Rows, each with its class:
[-0.88  0.25  0.73 -0.69 -0.74 -2.28  0.21 -0.68  1.19 -0.99 -1.97 -0.42
  0.21 -0.30  0.85 -0.05 -2.14  0.78 -1.74 -1.21 -0.82  0.85 -0.68  0.77
 -0.64  0.29 -0.97 -0.02 -0.03  3.26 -0.99 -1.54 -0.26  1.22 -0.43  0.77
 -1.03 -1.43 -0.09 -2.12 -0.40  1.13  0.58  1.02 -0.47  1.14  2.45  0.21
  0.80 -0.49  1.07 -0.32 -2.57 -1.01 -0.07]
(78)
[-0.73  0.87  0.64  1.74 -1.66 -0.10 -0.42 -0.26  1.82 -2.38 -1.35  0.62
  0.32  1.68 -0.31 -1.27 -3.29 -0.36 -1.57 -1.26  0.15 -1.10 -0.94  0.64
 -1.22  0.42 -0.38  0.06 -0.17  3.04 -0.80 -1.07 -2.26  0.48 -0.07  1.62
 -1.40 -0.55 -1.03 -1.29 -2.06  1.38  1.15  0.14 -1.06  0.81  2.17 -1.14
  0.87 -0.14 -0.89 -2.31 -1.38 -2.45 -0.22]
(68)
[-0.67  0.36 -0.07 -1.95 -0.24 -1.98 -0.47 -0.38  0.94  0.54 -2.00  0.10
 -0.39 -0.38  0.06  0.91 -1.07 -0.35 -1.43 -0.26 -0.46 -0.75  0.41  0.03
 -1.14  0.45 -0.49  0.60  0.01  1.94 -0.55 -0.78 -0.26  0.96 -0.34  0.91
 -0.86 -1.02 -0.62 -0.65 -0.27  1.70  0.54  0.94 -0.71  1.33  1.63  0.61
  0.48 -0.20  0.57 -0.79 -2.93 -1.27 -1.07]
(78)
[-0.54  2.10 -0.90  1.41 -4.85  2.63 -0.08  1.60  0.40 -1.88  0.09 -0.89
  0.65  4.21 -2.20 -1.64 -4.35  1.82  0.57  0.45 -1.15 -1.90 -2.44  2.05
 -0.77 -0.64  0.68  0.63 -0.51  1.41  1.03 -0.83 -0.32  1.76 -0.45  0.05
  0.06 -0.57 -0.26 -1.26 -2.42 -0.94 -0.63 -0.37 -0.97 -2.18 -0.82 -1.10
 -0.07 -0.86 -2.32 -3.03  2.37 -1.03  0.57]
(63)
[ 0.41  2.24 -0.86  2.19 -3.89  2.06 -0.45  1.30  0.25 -1.41  0.62 -0.30
 -0.33  4.66 -1.92 -6.31 -3.68  2.56  0.18  0.51 -1.40 -1.67 -2.47  1.93
 -0.47 -0.52  0.43 -0.31 -1.39  0.26  0.31  0.11 -1.00  1.47 -0.63 -0.41
 -0.30 -0.22  0.53  0.28 -2.55 -0.39  0.08 -0.58 -1.03 -3.01 -1.43 -1.20
 -2.20  0.20 -2.37 -1.98  2.94 -0.93  1.34]
(74)
[-0.59  2.44 -1.37  1.81 -4.69  3.42  0.37  1.43  0.11 -1.25 -0.03 -0.59
  0.74  4.42 -0.90 -2.42 -4.35  2.38  0.46  0.00 -0.25 -1.53 -2.06  2.20
 -1.19 -0.23  1.58  0.32 -0.55  0.74  0.59 -0.90 -0.94  1.52 -0.95 -0.03
 -0.27 -0.48 -0.37 -2.05 -2.72 -0.53 -0.54 -0.60 -0.58 -1.84 -1.13 -1.71
  0.02 -0.87 -2.41 -3.59  3.25 -1.21  0.80]
(63)
[-0.81  2.84 -0.53 -0.35 -5.28  2.95 -0.82  1.16  0.68 -1.94  0.24 -0.23
  1.04  3.38 -1.46 -1.18 -3.51  1.89 -0.13 -0.05 -1.19 -1.39 -2.73  2.15
 -1.11 -0.24 -0.41 -0.35 -0.54  1.18  0.39 -0.87 -0.58  2.24 -0.93 -0.74
  1.32  0.13  0.24 -0.89 -1.78 -0.70 -0.55 -0.08 -2.23 -3.72 -2.51 -1.55
 -0.57 -0.32 -2.73 -0.98  3.00 -0.25  0.76]
(81)
[-0.22  1.85 -1.18  1.52 -4.41  2.97 -0.16  1.51  0.14 -1.86  0.52  0.43
  0.56  3.67 -1.92 -1.97 -3.59  1.81  0.28  0.25 -0.82 -0.89 -1.54  1.81
 -0.96 -0.45  0.73  0.41 -0.63  0.71 -0.18 -0.30 -1.26  1.53 -0.06 -0.50
 -0.22 -0.51 -0.41 -1.12 -1.87 -0.76 -1.87 -0.33 -1.23 -2.35 -2.02 -1.71
 -0.30 -1.00 -2.75 -2.55  3.22 -0.24  0.69]
(74)
[-1.43  1.44  0.90  0.12 -0.77  0.15 -0.01 -0.04  1.35 -1.72 -2.09 -0.02
  0.08  1.19 -0.63 -1.14 -3.16 -0.22 -1.19 -0.88 -0.24 -0.74 -1.00  0.82
 -1.67 -0.16 -0.81 -0.15  0.08  3.20 -0.31 -0.91 -0.87  0.07  0.03  1.01
 -1.21 -1.34 -0.93 -1.37 -1.31  1.04  1.21  0.01 -1.20  1.49  2.10 -0.98
  0.57 -2.36 -1.31 -2.92 -2.17 -1.73  0.27]
(68)
[-0.76  1.81 -0.64  1.79 -4.70  2.49 -0.46  1.47  0.21 -1.43 -0.37 -0.23
  0.72  3.04 -1.98 -2.01 -4.19  2.19  0.27 -0.18 -1.30 -2.46 -2.73  2.02
 -0.91 -0.85  0.42  0.47 -0.58  0.84  0.79 -0.28 -0.73  1.33 -1.56 -0.46
 -0.55 -0.43 -0.03 -1.08 -1.94 -0.79  0.25 -0.51 -0.94 -2.10 -0.62 -1.09
 -1.17 -0.84 -1.74 -2.93  3.30 -0.60  1.30]
(74)
[-1.14  1.69 -1.23  1.12 -4.23  3.41  0.22  1.54  0.43 -1.61 -0.50 -0.58
  0.65  4.01 -2.23 -1.69 -4.64  2.35  0.31  0.15 -0.73 -1.08 -2.61  1.74
 -1.22 -0.10  1.22  0.03 -1.86  1.13  0.28 -0.75 -1.52  1.53 -0.78  0.12
 -0.82 -0.03 -0.46 -1.35 -2.08 -0.67 -0.13 -0.56 -0.32 -2.85 -1.34 -1.94
 -0.96 -1.11 -2.53 -2.55  3.20 -1.31  0.88]
(63)
[-1.45  2.52 -0.81  1.43 -4.30  3.56 -0.13  2.18  0.48 -1.95  0.37 -0.11
  1.29  2.42 -2.44 -2.59 -3.46  2.50  0.92  0.11 -0.64 -0.92 -2.75  1.89
 -1.08 -0.24  1.73  0.38 -0.51  1.43 -0.12 -1.09 -1.20  1.59 -0.66  0.49
  0.40 -0.43 -0.89 -1.82 -2.86 -0.73 -0.97 -0.67 -0.24 -2.02 -1.28 -1.38
 -0.11 -1.15 -2.28 -4.13  3.22 -2.39  0.65]
(63)
[-1.55  2.23 -0.33  1.01 -4.50  2.98  0.12  2.02  0.66 -1.84 -0.41 -0.54
  0.56  4.98 -1.53 -2.68 -3.48  1.93 -1.52 -0.54 -0.38 -1.06 -2.49  2.07
 -0.94  0.24  0.06  0.87 -0.46  0.94 -0.07 -0.67 -0.97  1.93 -0.42 -0.69
 -0.69 -0.78 -0.82 -1.52 -2.76 -0.16 -0.71 -0.82 -1.51 -2.92 -1.01 -1.80
 -0.59 -2.24 -1.24 -2.86  3.04 -0.96  0.81]
(74)
[-1.57  1.27  0.53  0.13 -1.58  0.27  0.25  0.12  1.26 -1.93 -1.21  0.17
  0.31  0.88 -0.84 -1.13 -2.80  0.20 -1.02 -1.35 -0.28 -2.56 -1.12  0.42
 -1.60  0.79 -0.65 -0.38  1.19  3.23  0.05 -0.82 -1.39  1.65  0.02  1.09
 -1.93 -1.34 -0.25 -1.42 -1.34  1.15  0.53 -0.02 -0.50  0.60  2.51 -0.19
  0.76 -0.24 -1.28 -2.15 -2.00 -2.59 -0.29]
(83)
[-0.91  2.38 -0.63  0.28 -5.34  2.65 -0.35  0.83  1.05 -2.33  0.27 -0.61
  1.01  3.56 -1.55 -1.31 -3.26  1.44  0.26  0.20 -0.76 -1.03 -2.26  1.87
 -0.77 -0.47 -0.40 -0.64 -0.46  1.32  0.47 -0.39 -0.67  1.74 -0.76 -0.89
  0.36 -0.08  0.90 -1.40 -1.85 -0.69  0.41 -0.53 -3.28 -3.64 -2.67 -1.94
 -0.91 -1.19 -3.70 -2.34  2.04 -0.37  0.83]
(67)
[-1.10  2.21 -0.59  1.56 -4.18  3.00  0.36  2.43  0.29 -2.66  0.15 -0.79
  0.40  4.00 -2.29 -2.09 -3.71  2.23  0.35  0.26 -1.24 -1.04 -2.21  1.81
 -1.21  0.07  0.82  0.44 -0.42  1.12  0.54 -0.17 -0.92  1.44 -0.04 -0.65
 -0.13 -0.87 -1.06 -0.87 -2.57 -0.73 -0.39  0.88 -0.45 -2.13 -0.90 -0.52
 -1.11 -0.56 -2.88 -2.58  2.68 -0.88  0.69]
(63)
[-0.33  2.53 -0.78  1.15 -4.62  2.75  0.00  1.50  0.30 -1.63  0.28 -0.66
  0.52  3.78 -2.41 -2.41 -4.10  2.18  1.20 -0.17 -0.62 -1.00 -2.70  1.67
 -0.84  0.15  0.86  0.38 -0.54  1.27  0.43 -0.41 -0.32  1.63 -0.47 -0.67
  0.09  0.14 -0.17 -0.98 -2.17 -1.31 -2.18 -0.47  0.11 -2.47 -1.15 -1.73
 -0.34 -0.70 -2.37 -3.51  3.51 -1.14  0.41]
(63)
[-1.84 -0.52  0.48  0.04 -0.75 -0.03  0.13  0.49  0.80 -1.85 -0.34  0.24
 -0.19  0.75 -0.92 -0.85 -2.25 -0.36 -1.29 -0.98 -0.66 -0.97 -0.38  0.31
 -0.92  1.15 -1.28 -1.28  0.20  3.22 -0.19 -1.09 -1.33 -0.04  0.48  1.06
 -1.68 -1.11  5.11 -0.12 -1.84  0.97  0.87  0.08 -1.38  0.54  1.55 -0.60
 -0.13  0.92 -1.57 -1.91 -2.23 -0.80  0.02]
(83)
[-2.59  2.79 -0.23  1.36 -4.65  2.95  0.18  2.01  0.49 -1.16 -0.18 -0.34
  1.01  4.98 -2.19 -2.01 -4.34  2.25 -0.18  0.40 -0.10 -2.03 -3.37  2.32
 -1.15 -0.89  0.87  0.24 -1.20  1.24  0.37 -0.54 -1.35  1.99 -1.01  0.30
 -0.30 -0.58 -2.58 -2.71 -2.89 -0.64 -0.83 -0.74 -0.44 -2.53 -1.26 -1.16
 -0.12 -1.54 -2.40 -3.65  3.18 -1.48  0.71]
(63)
[-0.45 -0.85  0.45 -0.41 -0.10 -1.31  0.32  0.14  0.19 -0.91 -0.86 -0.88
 -0.68  0.49  1.07  0.22 -1.81 -0.45 -0.60 -1.20 -2.16 -0.54 -0.32 -0.54
 -0.39  0.67 -0.73  0.60  0.01  2.88 -0.30 -0.64  0.70  0.54  0.63  0.84
 -1.87 -0.53 -0.45 -0.37 -0.65  0.96  0.60  0.62 -0.34  1.31  1.07  0.19
  0.56  0.41 -0.15 -0.88 -2.77 -1.18  0.00]
(72)
[-0.12 -0.23  0.59 -0.23  0.25 -1.19 -0.26 -0.65  0.45 -0.67 -1.31  0.03
 -0.43  0.19  0.84  0.41 -1.57  0.15 -0.88 -1.47 -0.79 -0.44 -0.20  0.31
 -0.76 -0.15 -1.15  0.21 -0.06  1.67 -0.62 -0.43 -0.41  0.50 -0.17  1.26
 -1.41 -0.56 -0.48 -0.74 -0.31  0.97  0.53  0.45 -1.14  1.29  1.35  0.64
  1.26 -0.13  0.88 -0.59 -2.65 -1.40 -0.73]
(78)
[-1.32  2.95 -0.46  1.09 -4.92  3.07 -0.22  1.79  0.99 -1.75  0.08 -0.57
  0.71  4.10 -2.23 -1.88 -3.95  1.55  0.41  0.06 -0.37 -0.76 -2.63  2.02
 -1.10 -0.56  3.45  0.33 -0.77  1.17  0.63 -0.42 -1.14  2.14 -1.11 -0.45
 -0.20 -0.35 -0.13 -1.56 -2.73 -1.78 -0.44 -1.24 -1.55 -2.03 -0.83 -1.22
  0.10 -1.52 -2.00 -2.71  3.18 -1.28  0.51]
(74)
[-0.31  2.90 -0.04  0.12 -5.47  1.78 -0.39  1.33  0.67 -2.11  0.08 -0.75
  0.29  3.07 -2.08 -1.05 -3.14  1.69 -0.28  0.42 -1.00 -1.52 -2.32  2.03
 -0.90 -1.15 -0.17 -0.81  0.25  0.79  0.43 -0.89 -0.68  1.67 -0.45 -0.90
  0.33  0.22  0.37 -1.06 -1.64 -0.68 -0.92 -0.04 -2.27 -3.72 -2.24 -1.37
 -0.98 -0.34 -2.62 -1.87  2.68 -0.05  1.22]
(81)
